0.86	1.26	-1.19
4.34	-0.03	0.63
-2.75	1.54	-2.15
-0.20	0.26	-1.32
-3.78	-2.49	2.39
-2.40	-3.76	0.36
0.09	1.35	-0.89
-2.82	-0.73	-1.38
:
-1.19	0.63	-2.15	-1.32	2.39	0.36	-0.89	-1.38
1.26	-0.03	1.54	0.26	-2.49	-3.76	1.35	-0.73
0.86	4.34	-2.75	-0.20	-3.78	-2.40	0.09	-2.82

3.64	5.34	3.36	4.03	4.98	4.55	5.87	4.33	4.15	3.69	4.87	4.27	5.23	3.73	4.03
4.87	3.25	4.09	2.52	3.16	2.11	3.67	3.56	3.44	4.41	3.78	3.05	4.43	5.05	3.29
:
4.03	3.29
3.73	5.05
5.23	4.43
4.27	3.05
4.87	3.78
3.69	4.41
4.15	3.44
4.33	3.56
5.87	3.67
4.55	2.11
4.98	3.16
4.03	2.52
3.36	4.09
5.34	3.25
3.64	4.87

1.74	2.13	2.10	2.03	0.74	-0.31	0.70	1.11	1.02
1.32	1.21	0.56	2.61	0.82	0.10	0.87	0.96	0.79
-0.91	1.76	0.93	-0.56	-2.04	1.69	-2.07	2.33	1.11
-0.05	-4.42	-4.21	4.86	0.05	2.76	1.29	2.69	0.84
-0.09	1.52	-1.11	2.37	-0.53	1.36	-0.59	1.45	1.04
:
1.02	0.79	1.11	0.84	1.04
1.11	0.96	2.33	2.69	1.45
0.70	0.87	-2.07	1.29	-0.59
-0.31	0.10	1.69	2.76	1.36
0.74	0.82	-2.04	0.05	-0.53
2.03	2.61	-0.56	4.86	2.37
2.10	0.56	0.93	-4.21	-1.11
2.13	1.21	1.76	-4.42	1.52
1.74	1.32	-0.91	-0.05	-0.09

-3.17	-2.98	-3.11	-3.72	-2.43	-3.20	5.65	-2.47	-2.83	-2.51	5.77	-2.52	0.22	-2.38	-2.40	-2.72
-3.01	-2.64	-2.62	-3.69	-2.43	-2.75	-4.97	-3.57	-2.55	-2.69	-4.96	-2.66	-0.70	-2.61	-2.77	-2.87
2.98	2.70	1.75	2.91	2.53	2.08	3.39	2.06	3.07	3.73	3.82	2.46	-0.32	2.83	1.99	1.65
1.93	2.00	1.68	2.67	2.32	2.21	3.55	3.29	2.70	4.22	3.72	1.95	-0.09	3.02	3.05	2.32
:
-2.72	-2.87	1.65	2.32
-2.40	-2.77	1.99	3.05
-2.38	-2.61	2.83	3.02
0.22	-0.70	-0.32	-0.09
-2.52	-2.66	2.46	1.95
5.77	-4.96	3.82	3.72
-2.51	-2.69	3.73	4.22
-2.83	-2.55	3.07	2.70
-2.47	-3.57	2.06	3.29
5.65	-4.97	3.39	3.55
-3.20	-2.75	2.08	2.21
-2.43	-2.43	2.53	2.32
-3.72	-3.69	2.91	2.67
-3.11	-2.62	1.75	1.68
-2.98	-2.64	2.70	2.00
-3.17	-3.01	2.98	1.93

0.95	-0.61	-0.56	-2.12	1.90	-1.14	-0.10	-1.47	2.90	-2.30	3.01	1.76	0.54	3.31	5.41	4.24
3.25	4.31	-0.91	-0.42	4.05	0.31	4.12	-0.37	2.56	-3.95	-4.00	2.20	-0.93	-0.95	3.81	1.84
1.30	1.81	0.25	0.62	3.20	0.09	1.66	0.17	2.06	-1.10	-1.44	-0.29	-0.88	0.34	0.83	1.54
2.00	-0.11	2.52	2.93	1.97	-0.36	1.32	0.03	0.75	-2.65	0.45	-2.56	0.61	-0.48	1.26	0.51
-1.01	0.55	0.70	-5.59	1.20	-3.07	0.92	-1.29	-1.93	-4.73	1.68	-0.42	-1.20	0.20	-1.22	-1.56
:
4.24	1.84	1.54	0.51	-1.56
5.41	3.81	0.83	1.26	-1.22
3.31	-0.95	0.34	-0.48	0.20
0.54	-0.93	-0.88	0.61	-1.20
1.76	2.20	-0.29	-2.56	-0.42
3.01	-4.00	-1.44	0.45	1.68
-2.30	-3.95	-1.10	-2.65	-4.73
2.90	2.56	2.06	0.75	-1.93
-1.47	-0.37	0.17	0.03	-1.29
-0.10	4.12	1.66	1.32	0.92
-1.14	0.31	0.09	-0.36	-3.07
1.90	4.05	3.20	1.97	1.20
-2.12	-0.42	0.62	2.93	-5.59
-0.56	-0.91	0.25	2.52	0.70
-0.61	4.31	1.81	-0.11	0.55
0.95	3.25	1.30	2.00	-1.01

-0.14	1.83	-2.39	-1.10	4.32
0.18	-1.36	2.41	1.06	-3.30
-0.56	-1.44	-1.75	-0.81	-3.40
0.45	1.07	1.59	0.70	2.49
0.47	1.01	1.69	0.76	2.42
-0.23	1.23	-2.34	-1.07	2.94
0.47	1.48	1.37	0.60	3.50
0.45	1.09	1.54	0.68	2.56
0.18	-1.17	2.15	0.95	-2.80
:
4.32	-3.30	-3.40	2.49	2.42	2.94	3.50	2.56	-2.80
-1.10	1.06	-0.81	0.70	0.76	-1.07	0.60	0.68	0.95
-2.39	2.41	-1.75	1.59	1.69	-2.34	1.37	1.54	2.15
1.83	-1.36	-1.44	1.07	1.01	1.23	1.48	1.09	-1.17
-0.14	0.18	-0.56	0.45	0.47	-0.23	0.47	0.45	0.18

-1.26	0.03	-1.33	0.94	2.31	1.67	-1.28	-1.78	1.00	-0.74	0.24	-0.21	0.64	-1.38
0.47	0.37	-0.40	2.33	1.39	-0.69	0.51	-3.77	-0.44	2.89	0.22	2.92	-0.13	0.27
0.28	-1.60	2.12	3.43	-5.34	2.08	0.36	0.66	1.40	2.35	-2.33	1.69	2.21	-1.24
:
-1.38	0.27	-1.24
0.64	-0.13	2.21
-0.21	2.92	1.69
0.24	0.22	-2.33
-0.74	2.89	2.35
1.00	-0.44	1.40
-1.78	-3.77	0.66
-1.28	0.51	0.36
1.67	-0.69	2.08
2.31	1.39	-5.34
0.94	2.33	3.43
-1.33	-0.40	2.12
0.03	0.37	-1.60
-1.26	0.47	0.28
